In the rows, 128 means zero.
Each row has a class, written after it.
121  146  143  144  124  103  174  127  139  119  103  101  93  168  114  108  137  165  177  71  90  142  117  118  142  129  158  150  137  133  87  144  116  127  98  99  124  128  131  183  167  114  171  184  161  108  140  150 -> j_247
130  128  140  154  136  132  119  90  95  162  133  152  144  139  146  152  118  108  129  167  146  96  122  106  122  136  114  125  117  108  178  129  116  124  129  156  157  154  109  137  90  135  99  123  121  152  96  146 -> j_25
114  112  96  73  124  131  115  162  157  108  129  130  145  83  100  101  121  125  114  104  112  157  135  140  136  129  121  110  124  154  93  101  128  154  143  85  79  95  142  109  137  119  148  119  130  102  169  113 -> j_671
128  129  134  135  83  115  164  121  140  97  133  122  148  118  116  98  145  162  134  92  127  147  122  143  141  113  136  113  148  113  92  153  171  150  121  110  120  124  151  144  184  145  153  170  132  60  164  144 -> j_10
141  139  152  172  97  120  128  70  107  148  118  143  128  164  164  134  121  130  155  151  139  105  125  135  122  129  130  136  106  111  193  149  130  125  132  165  158  145  133  143  132  155  119  167  129  125  117  142 -> j_671
139  129  135  132  126  129  113  111  107  146  142  132  143  146  147  143  115  111  138  163  155  109  134  128  115  147  114  116  119  110  166  124  118  127  145  157  140  138  119  111  107  147  102  115  113  134  107  140 -> j_423
133  132  127  125  144  129  150  144  153  119  111  107  96  134  117  108  133  153  172  88  101  131  125  112  137  140  128  144  138  135  85  118  121  128  102  84  118  114  116  150  142  127  161  139  152  127  139  137 -> j_673
121  140  123  134  117  102  143  138  139  107  130  106  124  147  111  96  132  156  151  88  113  157  128  134  135  124  151  144  151  129  91  136  119  129  106  111  117  127  145  168  158  128  154  144  151  88  155  137 -> j_423
148  125  150  140  116  152  94  84  83  170  142  171  171  135  155  171  117  85  111  196  169  73  121  115  111  142  97  93  107  93  216  126  136  128  159  170  165  151  110  86  88  141  82  109  90  146  87  145 -> j_25
128  118  116  107  66  135  120  133  140  103  150  132  174  110  107  118  136  118  113  127  143  145  127  156  115  125  128  98  140  111  134  132  173  159  160  130  112  117  156  92  164  141  131  127  90  65  143  120 -> j_740
135  134  138  162  156  106  146  122  130  125  103  113  89  159  136  129  118  138  168  123  103  132  126  98  115  139  142  170  119  127  121  131  92  108  96  151  137  141  122  178  126  118  134  146  159  156  104  130 -> j_740
131  138  140  143  201  118  131  129  119  148  93  119  88  157  129  141  108  128  161  129  90  115  129  75  124  150  132  166  118  149  129  112  62  94  79  122  134  151  98  180  96  94  129  124  166  193  99  138 -> j_25
143  143  152  195  81  142  134  54  87  144  139  143  151  161  172  144  139  125  138  182  170  82  118  145  106  120  120  109  118  86  220  178  177  116  149  185  185  163  131  116  127  176  93  149  85  125  102  151 -> j_10
141  121  130  118  173  148  77  116  93  170  139  140  129  138  157  177  85  77  118  212  165  95  142  107  96  167  86  125  91  127  208  93  68  108  140  166  138  145  96  96  44  137  72  59  113  206  77  127 -> j_423
121  143  132  118  218  130  118  149  131  142  87  103  64  139  116  144  105  120  154  136  89  129  146  90  115  169  136  190  101  163  108  90  47  83  92  121  112  138  94  153  89  96  138  91  160  210  100  122 -> j_734
130  133  133  153  65  143  137  87  125  129  144  138  162  134  127  125  141  125  120  115  146  128  121  153  124  88  141  115  147  100  135  156  171  145  144  156  151  143  149  124  154  158  140  143  110  77  150  128 -> j_921
113  122  113  106  144  120  127  159  142  118  130  134  135  98  110  129  114  118  115  110  128  136  139  122  126  144  128  114  138  150  91  92  113  136  135  108  92  128  104  112  125  116  145  95  134  140  136  140 -> j_425
107  126  92  94  84  100  137  163  145  91  154  106  161  108  92  83  129  143  108  78  128  184  128  147  146  114  146  112  168  137  69  125  135  166  123  87  81  104  168  140  168  118  150  131  134  54  178  121 -> j_423
120  122  113  94  214  141  123  160  148  135  93  122  78  108  124  153  102  111  139  146  100  123  137  85  119  157  103  154  99  174  108  90  53  97  113  120  102  120  106  127  77  90  121  69  158  211  99  118 -> j_992
136  125  130  119  177  127  108  137  116  154  122  127  116  139  142  150  102  104  138  160  140  113  138  99  118  160  101  126  109  128  145  99  80  113  128  139  124  129  104  112  78  120  100  96  130  179  98  130 -> j_423
130  110  121  85  169  140  96  148  123  151  141  135  135  111  134  156  95  90  122  172  149  107  144  107  112  169  88  113  107  129  150  92  85  125  143  136  114  125  104  91  74  126  97  71  114  171  98  121 -> j_423
122  117  113  89  182  149  93  151  120  142  132  137  137  99  113  150  105  85  108  161  124  106  135  101  116  150  103  123  119  149  148  89  88  117  123  119  114  131  106  112  72  104  109  65  121  179  108  120 -> j_25
121  140  128  128  102  138  134  121  120  123  132  115  132  144  121  125  135  123  135  118  119  131  119  138  128  115  142  127  131  133  147  137  135  132  125  120  128  133  136  134  140  126  142  140  122  116  133  135 -> j_247
99  130  106  91  70  139  120  140  130  105  150  125  174  90  91  104  147  121  86  116  142  163  132  171  133  120  146  114  145  121  96  127  171  163  157  104  97  111  158  96  164  138  142  123  102  57  166  124 -> j_734
132  124  126  140  109  134  130  114  126  135  126  138  144  130  132  133  130  114  122  117  137  132  129  124  121  119  129  110  134  116  121  128  137  140  147  145  130  132  131  114  140  131  132  126  120  108  130  133 -> j_921
120  130  138  151  31  111  165  94  134  100  155  133  178  125  117  89  155  165  128  97  148  145  116  168  141  98  146  98  158  98  124  180  207  158  136  128  141  133  166  144  200  171  150  187  109  21  177  152 -> j_10
144  132  153  169  83  138  136  71  110  140  139  148  156  141  161  143  139  120  128  173  161  95  121  144  115  122  115  113  119  91  198  163  165  127  146  171  172  157  136  116  131  175  103  143  98  113  109  151 -> j_10
128  125  121  126  157  139  131  133  139  130  112  120  109  131  118  129  116  124  135  108  106  130  135  107  117  125  134  146  130  143  105  110  96  114  115  130  121  138  123  142  123  112  147  102  147  152  126  122 -> j_921
117  126  116  100  126  154  107  136  119  134  141  126  132  121  125  142  115  81  114  149  134  118  124  126  109  137  124  117  113  144  170  107  106  133  141  127  115  132  120  105  102  113  121  82  105  155  115  125 -> j_247
121  136  133  153  24  110  150  87  111  110  154  140  196  135  112  99  150  158  118  91  146  148  107  163  150  90  155  91  170  93  121  177  195  170  137  130  138  129  168  152  194  143  142  196  119  14  176  146 -> j_25
128  142  154  150  108  117  161  108  128  130  112  113  109  167  130  125  133  145  166  97  112  131  114  121  131  125  148  139  127  119  132  150  124  128  112  123  140  140  125  164  154  122  151  177  146  117  129  146 -> j_247
136  134  146  118  186  135  138  143  128  143  97  107  78  157  130  144  113  130  169  121  91  112  126  89  118  150  130  160  106  146  131  108  70  103  98  113  131  135  101  154  106  100  143  120  159  187  102  139 -> j_247
116  128  114  112  106  96  148  154  151  97  140  94  137  123  98  86  124  160  136  70  115  185  129  142  144  116  148  130  161  139  64  140  123  152  105  93  93  112  154  174  168  119  155  156  153  72  174  126 -> j_423
124  130  137  143  79  137  134  95  134  127  137  146  151  127  138  143  138  121  131  148  143  119  123  153  126  122  123  109  126  121  160  154  161  136  162  159  143  134  148  108  147  154  119  131  104  92  121  136 -> j_992
122  128  113  105  175  120  155  167  154  101  106  100  95  107  99  104  125  154  140  94  90  151  132  106  133  133  132  152  135  160  70  112  93  115  88  86  95  119  127  167  138  99  157  117  164  143  147  127 -> j_10
126  126  126  124  90  119  134  115  136  120  124  138  151  124  131  111  137  138  139  115  126  129  123  148  140  124  130  118  123  119  124  139  160  153  146  119  126  114  149  119  155  150  141  163  126  81  149  131 -> j_671
130  127  131  130  144  143  112  120  112  144  130  142  132  128  139  164  110  95  118  164  139  91  134  125  108  143  122  126  114  140  167  103  102  116  136  153  131  153  100  108  92  128  110  83  124  182  111  136 -> j_425
134  123  127  124  144  133  128  139  132  126  114  123  121  133  125  133  129  121  139  136  116  125  126  114  118  126  124  151  116  122  125  121  124  120  115  136  133  132  129  126  117  129  127  124  130  146  113  121 -> j_740
135  140  142  169  67  115  135  72  117  131  132  143  145  154  151  116  131  143  148  135  140  119  121  153  130  118  138  126  119  106  168  160  163  141  142  152  154  135  151  139  157  167  133  172  122  83  135  142 -> j_671
135  141  140  171  119  99  165  119  142  113  100  102  102  172  122  115  134  157  175  96  95  147  121  122  129  127  156  164  137  123  100  151  117  120  95  137  136  137  143  182  162  120  152  181  153  116  120  134 -> j_740
140  134  141  168  162  125  143  104  126  151  97  122  90  156  149  141  115  131  152  121  117  129  131  90  118  120  133  155  125  126  127  138  85  109  96  153  151  143  112  165  120  114  128  140  158  170  108  129 -> j_921
144  130  148  151  143  128  121  89  109  158  104  147  114  151  170  150  113  118  158  165  132  90  125  107  120  145  111  140  86  114  179  127  106  115  135  157  153  139  111  124  94  143  109  141  138  169  98  137 -> j_671
128  135  134  141  109  113  169  134  158  107  109  99  106  147  114  93  145  171  180  55  96  151  118  132  145  126  145  147  153  128  67  144  143  141  92  81  119  117  133  176  176  136  173  178  159  86  164  140 -> j_673
124  134  135  139  150  123  129  121  116  141  115  135  129  140  126  133  122  124  141  129  117  113  126  99  128  140  124  130  126  122  122  125  119  118  113  125  137  138  114  140  116  113  126  131  137  142  112  146 -> j_25
123  128  126  118  135  120  151  141  154  108  107  116  112  124  119  125  129  145  146  101  100  148  125  122  142  123  132  139  132  151  84  134  116  127  115  115  113  118  145  145  148  116  144  139  157  117  137  127 -> j_992
105  129  115  118  133  90  162  175  155  93  121  103  115  111  84  94  123  166  133  45  93  176  130  124  148  119  163  139  167  165  34  121  111  135  86  78  81  121  130  182  172  96  181  148  177  104  177  131 -> j_425
121  139  123  105  141  135  115  142  137  115  116  108  123  118  104  120  128  128  123  123  108  155  140  137  125  138  142  155  127  147  105  114  117  123  121  113  108  123  133  127  139  121  141  116  135  125  134  120 -> j_734
140  125  136  122  219  128  112  126  125  159  81  129  72  144  160  160  92  105  166  163  102  96  138  79  116  169  104  167  77  151  151  88  44  94  107  138  129  135  86  138  61  116  113  105  167  229  86  127 -> j_671
112  123  106  86  112  121  136  161  161  92  118  116  137  97  94  87  134  151  130  73  99  169  133  146  145  121  142  125  138  152  68  117  140  154  128  77  80  93  153  133  172  115  169  145  145  74  186  115 -> j_671
110  113  101  83  157  138  101  155  137  125  124  130  121  94  116  121  98  104  116  134  120  143  142  120  116  153  119  131  106  164  127  88  86  136  129  105  88  109  124  119  106  106  130  79  135  154  138  109 -> j_671
123  105  112  75  190  159  83  174  121  145  137  147  139  72  124  165  100  78  88  168  147  110  146  105  110  156  90  103  113  156  134  68  97  127  145  120  91  128  79  65  67  112  103  42  114  203  105  122 -> j_425
114  107  110  77  188  168  84  142  123  150  129  147  117  80  142  170  84  84  97  198  142  114  146  100  102  152  81  121  95  166  168  89  72  108  149  150  104  126  101  79  57  105  83  33  115  221  82  102 -> j_992
120  125  131  107  184  151  116  135  109  159  116  124  89  135  132  157  101  103  136  156  122  114  129  91  108  150  114  145  97  145  161  99  59  106  110  125  125  136  92  137  77  99  116  90  145  206  99  126 -> j_247
141  142  149  127  188  131  120  126  119  144  88  108  86  154  137  152  110  124  150  148  102  118  145  100  115  170  133  171  102  139  127  105  72  101  108  135  128  139  104  138  111  111  120  124  153  187  91  132 -> j_734
131  118  125  113  27  152  125  108  135  120  169  146  195  106  121  115  150  114  115  124  169  127  113  175  133  118  113  75  146  96  146  143  208  180  171  118  127  113  152  80  159  174  131  135  80  40  162  137 -> j_673
151  132  148  140  138  127  119  108  111  146  127  125  131  157  153  149  112  126  151  157  143  110  132  118  123  145  113  129  116  109  158  127  109  123  131  151  145  139  113  124  105  147  105  139  132  142  106  139 -> j_423
127  130  127  135  75  130  123  118  126  119  159  144  174  112  118  129  133  116  100  131  152  130  131  163  125  114  136  96  149  124  142  131  164  151  154  139  120  137  135  105  152  149  132  123  104  91  147  144 -> j_425
132  129  135  126  166  127  139  139  135  126  110  123  100  127  127  130  118  130  143  129  113  117  135  96  116  151  120  134  114  139  124  112  100  108  113  119  117  134  110  137  122  112  133  112  135  163  117  142 -> j_10
137  133  149  146  102  130  122  92  107  145  133  149  161  144  137  145  123  114  131  146  144  106  122  127  119  135  121  110  125  103  161  141  146  135  139  151  150  145  126  124  126  138  114  141  109  112  117  146 -> j_25
134  142  136  149  123  104  153  123  129  116  110  117  135  150  116  112  136  153  150  88  99  138  120  117  143  126  149  136  148  127  90  144  135  135  105  108  127  133  139  169  159  115  148  179  148  96  139  146 -> j_25
109  142  112  109  144  133  113  142  132  117  122  106  111  117  105  118  113  121  117  129  113  154  150  130  111  156  153  158  124  158  111  101  93  123  126  117  99  124  125  137  135  108  139  92  131  141  126  126 -> j_734
126  137  152  159  143  116  167  109  149  132  91  124  91  155  143  136  139  162  180  111  98  121  119  117  143  122  130  156  124  129  106  157  120  107  105  138  151  136  131  163  142  137  142  170  162  132  115  141 -> j_992
116  120  98  82  180  129  124  189  151  106  125  114  114  86  96  124  112  115  110  102  104  147  143  117  125  138  135  140  142  176  72  77  85  126  110  89  71  124  110  128  113  97  152  66  144  165  143  122 -> j_425
141  139  160  164  157  109  144  101  111  151  98  127  111  167  143  141  120  138  168  125  109  109  119  89  132  140  131  147  124  117  133  138  98  109  97  138  154  152  106  174  117  115  124  168  159  151  106  149 -> j_25
97  127  109  86  228  127  123  188  137  128  89  79  70  122  86  126  103  121  142  105  77  155  150  82  118  177  151  184  114  185  79  73  28  92  82  85  93  128  100  174  96  75  149  83  190  192  127  119 -> j_734
133  136  138  153  79  129  155  105  140  121  129  115  130  151  130  108  143  153  163  98  124  132  112  143  140  110  142  135  148  114  124  156  155  143  109  116  146  129  139  158  157  159  150  169  140  84  155  139 -> j_673
109  119  112  89  212  130  138  173  162  121  92  107  69  105  112  136  105  126  143  113  84  152  137  89  130  140  123  168  118  185  74  101  48  97  88  104  95  122  115  162  99  87  138  84  180  193  121  108 -> j_992
140  132  149  147  153  131  142  115  132  149  103  117  85  165  149  141  119  128  183  125  116  95  121  100  119  156  121  153  114  123  138  123  99  114  104  126  144  141  95  151  107  138  131  137  147  171  105  147 -> j_673
124  128  109  125  113  129  121  144  136  107  134  115  132  121  110  115  124  126  125  120  122  152  131  129  110  128  142  139  131  137  123  122  131  137  128  129  108  123  140  135  146  118  138  119  119  113  131  117 -> j_740
120  137  132  126  109  130  138  122  121  127  129  116  123  150  121  125  124  126  142  116  117  129  121  130  119  131  145  132  126  133  143  131  119  130  124  122  128  136  133  144  141  121  146  131  128  120  129  138 -> j_247
136  122  126  108  84  135  119  130  132  117  156  145  183  102  120  136  130  104  98  138  154  124  131  160  121  126  124  89  146  124  133  121  166  161  168  132  112  133  131  80  148  149  127  108  93  94  137  142 -> j_425
128  140  147  166  146  129  147  89  126  144  98  132  93  166  158  156  120  131  167  158  118  100  123  114  122  137  126  159  108  135  162  145  96  95  115  170  162  152  128  150  108  136  118  125  150  166  90  138 -> j_992
125  143  148  140  120  123  130  107  114  142  111  129  125  141  132  140  133  128  138  138  129  120  129  126  130  144  134  142  116  109  127  131  128  124  134  142  140  135  121  122  132  138  126  149  131  126  113  138 -> j_734
120  130  118  124  127  109  170  151  161  100  103  97  113  127  95  89  138  169  147  33  86  179  125  118  152  90  155  147  164  136  14  138  131  142  87  87  104  114  145  176  178  109  183  177  176  87  182  121 -> j_921
127  154  148  170  85  113  144  76  114  130  121  115  126  168  134  118  138  156  151  125  126  139  129  149  129  124  163  155  131  112  140  158  145  132  122  149  152  145  137  161  172  151  134  184  132  95  131  148 -> j_734
116  106  116  68  168  174  65  143  106  160  155  156  153  92  140  168  90  87  93  206  173  93  154  111  101  160  78  104  103  121  186  79  99  121  161  151  118  127  90  51  53  139  76  37  92  190  89  113 -> j_423
131  127  136  145  87  132  119  101  107  139  153  153  165  129  138  147  115  104  107  150  165  115  129  144  115  123  133  103  134  119  173  130  138  138  144  162  140  155  118  111  128  150  118  118  111  122  128  145 -> j_425
131  123  117  99  116  134  103  139  124  125  152  130  159  112  126  131  117  107  112  148  153  130  139  137  119  143  113  103  131  121  140  106  125  144  156  132  109  119  131  93  117  137  111  95  106  110  129  130 -> j_423
125  134  128  143  116  130  138  112  123  127  132  133  133  126  133  131  125  114  124  151  145  103  126  127  111  139  121  115  119  123  158  137  129  119  139  148  135  138  131  122  122  134  120  114  110  132  118  144 -> j_10
135  125  119  100  167  148  98  134  131  132  113  127  112  121  138  137  101  99  134  157  113  118  143  123  108  152  117  150  97  157  154  94  84  117  124  129  110  128  120  116  94  125  125  83  132  174  118  119 -> j_671
124  133  119  137  179  90  156  163  151  113  102  106  88  134  112  119  117  144  153  73  86  149  127  99  138  138  151  158  144  167  58  105  73  120  84  100  97  137  108  184  136  92  162  130  182  164  133  143 -> j_425
116  115  99  61  181  123  115  188  145  115  131  109  123  99  96  114  101  123  124  115  114  152  147  106  123  162  114  128  129  158  74  75  81  134  126  89  74  103  119  117  109  97  135  77  141  141  141  118 -> j_423
120  151  132  139  102  105  177  139  149  93  110  82  100  159  99  89  147  172  168  38  76  169  115  135  150  103  178  157  154  145  60  150  133  133  87  87  107  125  151  199  193  108  192  195  170  76  173  139 -> j_247
125  147  140  131  130  124  129  124  127  120  111  108  115  140  113  118  132  145  140  115  110  141  138  133  124  141  148  156  126  130  107  125  128  118  124  123  122  127  131  136  155  124  145  142  135  118  131  135 -> j_734
125  138  135  141  196  124  152  146  147  138  87  95  49  156  125  119  109  157  184  95  85  127  133  80  126  150  138  187  123  154  93  112  63  95  62  93  128  130  95  195  112  110  154  131  186  192  120  129 -> j_673
122  117  110  95  82  141  132  141  141  99  157  131  176  80  100  103  138  130  94  116  142  148  127  155  132  112  118  89  146  129  113  133  174  154  145  109  101  115  157  103  159  137  139  114  102  71  165  128 -> j_10
145  138  152  148  154  148  98  93  94  159  123  141  133  150  153  169  113  95  129  191  135  77  132  114  107  146  110  141  113  120  202  125  105  104  125  167  161  162  108  125  85  136  91  103  115  181  75  139 -> j_25
128  132  131  128  133  133  127  121  116  138  127  119  115  148  130  136  114  115  139  133  123  130  120  115  121  136  131  136  116  140  154  123  99  129  115  125  129  138  120  144  118  116  128  125  134  152  113  135 -> j_247
153  128  146  132  107  157  121  104  126  143  135  132  137  141  148  144  127  105  149  153  143  97  126  133  115  145  113  122  117  112  169  128  142  135  138  138  149  135  118  105  117  161  119  116  107  128  117  138 -> j_673
129  138  138  148  107  135  126  100  106  146  137  132  125  154  138  138  124  118  137  139  137  116  119  124  119  125  135  129  116  121  175  134  124  126  129  143  151  144  124  140  125  136  128  132  124  133  112  144 -> j_247
112  120  107  84  114  150  117  153  151  102  139  127  145  80  109  121  131  115  99  124  124  157  134  142  130  111  122  120  138  156  112  120  136  137  141  113  96  114  152  103  138  124  133  88  122  104  148  113 -> j_992
130  125  122  133  148  133  139  132  140  130  109  118  116  127  122  123  125  140  137  91  111  146  132  110  132  108  131  138  139  134  85  127  122  126  110  121  124  130  120  143  136  123  147  138  148  136  135  124 -> j_921
123  124  127  117  167  125  139  147  141  120  114  118  109  114  117  123  117  136  140  125  110  122  139  109  118  157  115  128  117  148  113  118  113  112  119  110  112  126  114  137  125  120  137  116  132  150  123  136 -> j_10
